Below are the code and all the weights of a small trained network. Each question names an input and a class and asks about switching units off, where a switched-off unit gives its printed mean instead of its output.

import numpy as np


def w(rows, s, z=0):
    codes = np.array(rows[::2]) - 128.0
    scale = np.full(codes.shape[1], s)
    scale[-1] = z or s
    return codes * scale


def f(y):
    return np.maximum(y, 0)


def log_softmax(a):
    a = a - a.max(-1, keepdims=True)
    return a - np.log(np.exp(a).sum(-1, keepdims=True))


def net(x, mask):
    res = np.array(x, float).reshape(1, 6) / 4 @ E
    y = f(res @ A[0][:, :-1].T + A[0][:, -1])
    res = res + np.where(mask, y, B[0][:, -1]) @ B[0][:, :-1]
    return log_softmax(res[-1] @ U[:, :-1].T + U[:, -1])


A, B = {}, {}
E = w([
[128,156,59,67,214,95,205,51,82,54,162,151],'x0',
[75,219,120,173,67,154,181,160,12,113,62,160],'x1',
[194,123,67,158,58,254,169,54,105,74,125,101],'x2',
[101,204,101,179,43,161,160,121,58,68,45,152],'x3',
[116,151,90,109,209,107,157,58,112,62,125,155],'x4',
[204,116,36,15,74,123,240,130,78,131,230,91],'x5',
],0.0082)
A[0] = w([
[133,119,123,112,127,137,142,107,134,117,145,123,13],'n0',
[149,114,128,131,108,140,95,153,143,179,123,125,44],'n1',
[129,107,158,139,216,125,41,105,183,137,154,128,98],'n2',
[142,114,139,118,57,147,66,162,185,173,151,123,130],'n3',
[156,111,92,5,185,106,169,98,152,130,228,124,49],'n4',
[137,124,126,124,89,167,147,90,123,93,146,120,63],'n5',
[138,127,127,131,167,125,91,123,161,138,130,137,53],'n6',
[161,130,73,123,62,214,162,55,131,89,140,131,5],'n7',
[125,109,164,127,73,154,94,155,144,156,172,116,53],'n8',
],0.021,0.0028)
B[0] = w([
[101,141,134,101,121,152,122,170,107,147,134,129,150],'n0',
[142,127,146,149,95,122,92,118,113,149,138,127,178],'n1',
[100,127,141,131,216,144,71,122,140,115,108,118,243],'n2',
[167,118,139,156,61,90,89,136,123,160,145,141,220],'n3',
[153,124,112,3,121,96,186,116,124,155,161,133,252],'n4',
[116,121,128,146,141,205,120,111,114,127,144,145,188],'n5',
[121,124,130,135,165,127,95,134,129,118,132,130,173],'n6',
[132,120,110,164,155,234,153,129,158,90,124,111,255],'n7',
[161,118,124,163,73,68,124,133,136,135,128,117,193],'n8',
],0.019,0.026)
U = w([
[116,109,170,108,214,111,76,86,184,122,109,120,54],'0',
[42,254,125,137,101,102,206,141,46,67,49,201,222],'1',
[185,101,160,158,75,110,99,128,151,159,129,128,76],'2',
[156,116,104,148,122,221,169,93,163,79,130,113,7],'3',
[164,101,114,17,151,124,172,83,156,150,185,128,228],'4',
],0.0079,0.0018)

Each question gives the input, the list of numbers given to net, and the class t.
The units are the neurons (one row each of A and B). Each row of codes is followed by its name. A weight is (code - 128) times the scale printed after its matrix; where a second scale follows, it is the last column's (A, B and U).
mask holds one flag per neuron, in row order. A switched-off neuron (its flag False) gives its mean, the last column of its row in B, instead of its output. The means were averaged over made-up inputs and are rounded, as every weight is.
A unit's drop is (log p(t) with every unit on - log p(t) with that unit switched off) / (log p(t) with every unit on - log p(t) with every unit switched off).
The circuit of an input: a set's keep is (log p(t) with only the set's units on - log p(t) with every unit switched off) / (log p(t) with every unit on - log p(t) with every unit switched off). Starting from all 9 units, units are removed one at a time, each time the one whose removal leaves the highest keep (on an exact tie, the one counted first), for as long as the keep stays at least 0.8.
units of the circuit, in order: the units of the circuit, biggest drop first
unit that matters most: the unit with the biggest drop
k most important neurons: the k neurons with the biggest drops, biggest first
drop of u: that unit's drop, to one decimal
input [-1,2,-5,-7,-6,-4], class 2: 2 most important neurons => (n3; n8)
input [5,7,-4,-2,-7,-2], class 1: units of the circuit, in order => (n4; n7; n2; n3)
input [8,5,-1,8,7,-7], class 1: unit that matters most => n7
input [2,4,-2,-1,-3,-4], class 1: units of the circuit, in order => (n4; n7; n2; n3)
input [-4,7,-6,2,5,-7], class 1: units of the circuit, in order => (n2; n7; n3)
input [3,7,2,-2,-6,-6], class 1: units of the circuit, in order => (n7; n4; n2; n3)
input [5,8,-5,-5,2,-2], class 1: units of the circuit, in order => (n4; n2; n7; n3)
input [1,-3,1,-4,7,-3], class 0: 2 most important neurons => (n2; n6)
input [1,1,-4,5,4,2], class 1: 2 most important neurons => (n4; n7)
input [1,3,-3,6,6,-1], class 1: 3 most important neurons => (n4; n7; n2)
input [5,6,-8,2,-5,2], class 1: drop of n4 => 0.7
input [-6,-3,8,5,-4,-4], class 2: drop of n8 => 0.1
input [3,8,-2,8,-4,-5], class 1: drop of n7 => 0.1
input [0,-1,5,-7,-7,-4], class 2: unit that matters most => n3
